Below are the code and all the weights of a small trained network. Each question names an input and a target symbol and asks about switching units off, where a switched-off unit gives its printed mean instead of its output.

import numpy as np


def w(rows, s, z=0):
    codes = np.array(rows[::2]) - 128.0
    scale = np.full(codes.shape[1], s)
    scale[-1] = z or s
    return codes * scale


def f(y):
    return y / 2 * (1 + np.tanh(0.7978845608 * (y + 0.044715 * y**3)))


def softmax(a):
    e = np.exp(a - a.max(-1, keepdims=True))
    return e / e.sum(-1, keepdims=True)


def log_softmax(a):
    a = a - a.max(-1, keepdims=True)
    return a - np.log(np.exp(a).sum(-1, keepdims=True))


def net(x, mask):
    ids = ['Ωαβδζηθλξπτφψ'.index(c) for c in x.split()]
    T = len(ids)
    res = E[ids] + P[:T]
    q, k, v = (res @ M[0].T for M in (Q, K, V))
    z = softmax(np.where(np.tri(T) > 0, q @ k.T / 2**0.5, -1e9)) @ v
    res = res + np.where(mask[0], z, O[0][:, -1]) @ O[0][:, :-1]
    y = f(res @ A[0][:, :-1].T + A[0][:, -1])
    res = res + np.where(mask[1:13], y, B[0][:, -1]) @ B[0][:, :-1]
    return log_softmax(res[-1] @ U[:, :-1].T + U[:, -1])


Q, K, V, O, A, B = {}, {}, {}, {}, {}, {}
E = w([
[114,144,90,173],'Ω',
[113,150,87,180],'α',
[113,133,105,159],'β',
[157,141,84,144],'δ',
[141,126,110,128],'ζ',
[93,199,144,136],'η',
[121,99,125,147],'θ',
[181,7,30,79],'λ',
[146,111,132,107],'ξ',
[192,126,104,109],'π',
[102,66,148,160],'τ',
[131,71,159,135],'φ',
[187,78,156,119],'ψ',
],0.014)
P = w([
[205,165,219,254],'0',
[188,129,171,221],'1',
[176,115,155,189],'2',
[148,102,122,161],'3',
[141,91,105,147],'4',
[127,86,89,131],'5',
[116,77,77,116],'6',
[108,72,62,107],'7',
[101,63,49,99],'8',
[93,64,45,90],'9',
[82,66,31,85],'10',
],0.0078)
Q[0] = w([
[199,76,182,170],'head 1',
[158,4,23,137],'head 1',
],0.034)
K[0] = w([
[187,81,206,128],'head 1',
[146,2,75,70],'head 1',
],0.033)
V[0] = w([
[7,78,148,199],'head 1',
[143,234,3,156],'head 1',
],0.021)
O[0] = w([
[33,16,228,251,141],'head 1',
[249,246,198,167,2],'head 1',
],0.011,0.003)
A[0] = w([
[178,194,170,80,139],'neuron 1',
[190,95,155,194,206],'neuron 2',
[155,144,169,164,58],'neuron 3',
[151,108,136,111,12],'neuron 4',
[209,80,116,130,7],'neuron 5',
[106,177,62,203,68],'neuron 6',
[120,151,211,141,46],'neuron 7',
[116,175,196,8,203],'neuron 8',
[110,108,87,98,2],'neuron 9',
[71,244,184,52,166],'neuron 10',
[173,182,130,67,112],'neuron 11',
[176,198,159,131,17],'neuron 12',
],0.014,0.0071)
B[0] = w([
[250,145,159,73,225],'neuron 1',
[73,241,93,73,248],'neuron 2',
[116,97,240,174,190],'neuron 3',
[87,153,227,46,116],'neuron 4',
[76,103,195,104,139],'neuron 5',
[162,108,182,172,171],'neuron 6',
[131,9,124,184,175],'neuron 7',
[155,103,74,192,177],'neuron 8',
[218,133,211,89,204],'neuron 9',
[19,112,124,15,165],'neuron 10',
[34,136,169,155,223],'neuron 11',
[129,82,55,147,210],'neuron 12',
],0.023,0.011)
U = w([
[156,144,167,183,119],'Ω',
[102,116,76,90,133],'α',
[164,226,89,128,168],'β',
[109,136,140,125,94],'δ',
[77,159,75,138,163],'ζ',
[116,22,116,168,137],'η',
[209,115,142,104,105],'θ',
[89,147,210,111,77],'λ',
[121,136,136,149,90],'ξ',
[72,171,168,156,142],'π',
[174,96,3,197,255],'τ',
[39,91,109,155,96],'φ',
[122,191,190,89,47],'ψ',
],0.0056,0.0092)

Each question gives the input, a string of symbols that net reads in full, and the target symbol t.
The units are the heads (2 rows each of Q, K, V and O) and the neurons (one row each of A and B). Each row of codes is followed by its name. A weight is (code - 128) times the scale printed after its matrix; where a second scale follows, it is the last column's (O, A, B and U).
mask holds one flag per unit, heads first, then neurons. A switched-off unit (its flag False) gives its mean, the last column of its rows in O or B, instead of its output. The means were averaged over made-up inputs and are rounded, as every weight is.
A unit's drop is (log p(t) with every unit on - log p(t) with that unit switched off) / (log p(t) with every unit on - log p(t) with every unit switched off).
The circuit of an input: a set's keep is (log p(t) with only the set's units on - log p(t) with every unit switched off) / (log p(t) with every unit on - log p(t) with every unit switched off). Starting from the 12 units with the biggest drops (on a tie, the unit counted first), units are removed one at a time, each time the one whose removal leaves the highest keep (on an exact tie, the one counted first), for as long as the keep stays at least 0.8.
units of the circuit, in order: the units of the circuit, biggest drop first
k most important neurons: the k neurons with the biggest drops, biggest first
drop when u is switched off: that unit's drop, to one decimal
input ζ β φ β α, target η: units of the circuit, in order	head 1; neuron 2
input ζ α α β φ β τ α, target φ: units of the circuit, in order	head 1
input Ω ξ ξ π α β ξ β, target τ: units of the circuit, in order	neuron 11; neuron 3
input β ψ β, target θ: units of the circuit, in order	head 1; neuron 9
input α β ψ ζ φ ζ β δ ζ δ β, target β: 3 most important neurons	neuron 1; neuron 12; neuron 2
input β θ ζ δ π ψ ζ δ ζ α α, target β: units of the circuit, in order	head 1; neuron 7; neuron 2
input ξ ζ φ ζ ζ φ ζ η ξ δ, target τ: 3 most important neurons	neuron 2; neuron 11; neuron 3
input α ξ ζ η φ ξ δ α α ξ α, target τ: units of the circuit, in order	neuron 11; neuron 3
input θ α φ δ ζ Ω, target β: units of the circuit, in order	head 1; neuron 7; neuron 3
input α α ψ θ, target θ: units of the circuit, in order	head 1; neuron 9
input α α α β δ ψ ζ θ ξ λ φ, target τ: 2 most important neurons	neuron 8; neuron 2
input π θ π α α, target α: units of the circuit, in order	neuron 10; head 1
input β ζ θ α δ α, target ψ: units of the circuit, in order	neuron 1; head 1; neuron 11
input φ π φ δ τ ξ ψ π φ Ω, target η: units of the circuit, in order	neuron 2
input φ β ξ α α ζ ψ α ζ, target θ: 4 most important neurons	neuron 9; neuron 2; neuron 11; neuron 12
input ξ α φ β, target η: 2 most important neurons	neuron 2; neuron 1
input θ α α α α α α α, target Ω: 3 most important neurons	neuron 3; neuron 2; neuron 7
input α α Ω, target Ω: 3 most important neurons	neuron 3; neuron 7; neuron 2
input φ β π, target η: 2 most important neurons	neuron 2; neuron 1
input α α θ α α ψ β α β ξ ζ, target τ: most important neuron	neuron 2
input θ δ ψ, target θ: 3 most important neurons	neuron 9; neuron 2; neuron 11
input β Ω ψ β ψ, target θ: drop when head 1 is switched off	2.4
input β β α ψ α φ, target θ: drop when neuron 2 is switched off	0.3
